Here is a tiny trained network, its code and every weight. The questions are about switching its units off for an input and a class, where a switched-off unit gives its printed mean instead of its output.

import numpy as np


def w(rows, s, z=0):
    codes = np.array(rows[::2]) - 128.0
    scale = np.full(codes.shape[1], s)
    scale[-1] = z or s
    return codes * scale


def norm(h):
    return h / np.sqrt((h * h).mean(-1, keepdims=True) + 1e-5)


def f(y):
    return y / 2 * (1 + np.tanh(0.7978845608 * (y + 0.044715 * y**3)))


def log_softmax(a):
    a = a - a.max(-1, keepdims=True)
    return a - np.log(np.exp(a).sum(-1, keepdims=True))


def net(x, mask):
    res = np.array(x, float).reshape(1, 6) / 4 @ E
    u = 0
    for l in range(3):
        y = f(norm(res) @ A[l][:, :-1].T + A[l][:, -1])
        res = res + np.where(mask[u : u + 4], y, B[l][:, -1]) @ B[l][:, :-1]
        u += 4
    return log_softmax(norm(res)[-1] @ U[:, :-1].T + U[:, -1])


A, B = {}, {}
E = w([
[124,134,47,2],'x0',
[161,125,148,123],'x1',
[134,130,147,89],'x2',
[81,206,111,98],'x3',
[153,101,176,118],'x4',
[177,140,104,125],'x5',
],0.0096)
A[0] = w([
[19,137,215,61,255],'0.n1',
[160,82,148,130,40],'0.n2',
[255,159,94,168,105],'0.n3',
[60,92,39,189,148],'0.n4',
],0.0074,0.0021)
B[0] = w([
[25,155,125,50,250],'0.n1',
[149,138,228,139,129],'0.n2',
[127,149,119,255,205],'0.n3',
[53,177,72,151,208],'0.n4',
],0.0061,0.0025)
A[1] = w([
[27,195,133,123,4],'1.n1',
[55,248,82,110,112],'1.n2',
[243,180,253,253,212],'1.n3',
[58,143,140,139,154],'1.n4',
],0.007,0.003)
B[1] = w([
[118,172,113,134,148],'1.n1',
[159,157,20,104,194],'1.n2',
[2,15,143,97,253],'1.n3',
[124,204,82,91,152],'1.n4',
],0.0099,0.0073)
A[2] = w([
[200,145,67,93,203],'2.n1',
[154,129,150,35,47],'2.n2',
[134,215,122,255,254],'2.n3',
[154,8,114,87,122],'2.n4',
],0.0065,0.003)
B[2] = w([
[80,68,45,132,253],'2.n1',
[221,175,203,238,122],'2.n2',
[21,22,134,1,213],'2.n3',
[131,206,73,103,240],'2.n4',
],0.0076,0.0023)
U = w([
[87,7,191,200,235],'0',
[167,178,111,198,2],'1',
[202,91,216,30,5],'2',
[92,115,105,141,253],'3',
[181,170,177,159,2],'4',
[94,177,95,86,239],'5',
[203,188,112,164,248],'6',
[162,118,143,146,2],'7',
],0.011,0.003)

Each question gives the input, the list of numbers given to net, and the class t.
The units are the neurons (one row each of A and B). Each row of codes is followed by its name. A weight is (code - 128) times the scale printed after its matrix; where a second scale follows, it is the last column's (A, B and U).
mask holds one flag per neuron, layer by layer. A switched-off neuron (its flag False) gives its mean, the last column of its row in B, instead of its output. The means were averaged over made-up inputs and are rounded, as every weight is.
A unit's drop is (log p(t) with every unit on - log p(t) with that unit switched off) / (log p(t) with every unit on - log p(t) with every unit switched off).
The circuit of an input: a set's keep is (log p(t) with only the set's units on - log p(t) with every unit switched off) / (log p(t) with every unit on - log p(t) with every unit switched off). Starting from all 12 units, units are removed one at a time, each time the one whose removal leaves the highest keep (on an exact tie, the one counted first), for as long as the keep stays at least 0.8.
circuit, biggest first: the units of the circuit, biggest drop first
unit that matters most: the unit with the biggest drop
k most important neurons: the k neurons with the biggest drops, biggest first
top k neurons in layer l: the k neurons of layer l with the biggest drops, biggest first
drop of u: that unit's drop, to one decimal
input [5,-1,7,-4,2,0], class 2: unit that matters most -> 1.n2
input [-4,-2,-3,3,-4,7], class 0: circuit, biggest first -> [0.n1 1.n3]
input [2,5,-3,-2,4,-5], class 2: circuit, biggest first -> [1.n3 1.n2 0.n3]
input [-1,-1,2,0,-2,3], class 0: 3 most important neurons -> [0.n3 0.n1 1.n2]
input [2,-3,-2,-2,5,4], class 0: 2 most important neurons -> [0.n3 1.n2]
input [1,5,2,1,1,5], class 0: 2 most important neurons -> [0.n3 1.n3]
input [7,-6,2,-8,6,-7], class 2: 3 most important neurons -> [1.n3 1.n2 2.n2]
input [7,-3,6,-6,4,-5], class 2: top 2 neurons in layer 2 -> [2.n2 2.n3]
input [2,2,7,-7,0,-5], class 2: top 2 neurons in layer 1 -> [1.n3 1.n2]
input [1,-7,3,-2,6,-2], class 2: 4 most important neurons -> [1.n3 0.n4 1.n2 2.n2]
input [-6,0,-1,5,-7,8], class 0: top 2 neurons in layer 2 -> [2.n3 2.n4]
input [4,4,-2,-2,3,-1], class 6: drop of 2.n3 -> 0.3
input [-1,2,-8,5,5,6], class 0: drop of 0.n1 -> 0.1
input [4,7,-1,-2,-4,3], class 6: drop of 1.n4 -> 0.0
input [8,7,8,-1,-2,7], class 6: drop of 2.n1 -> -0.1
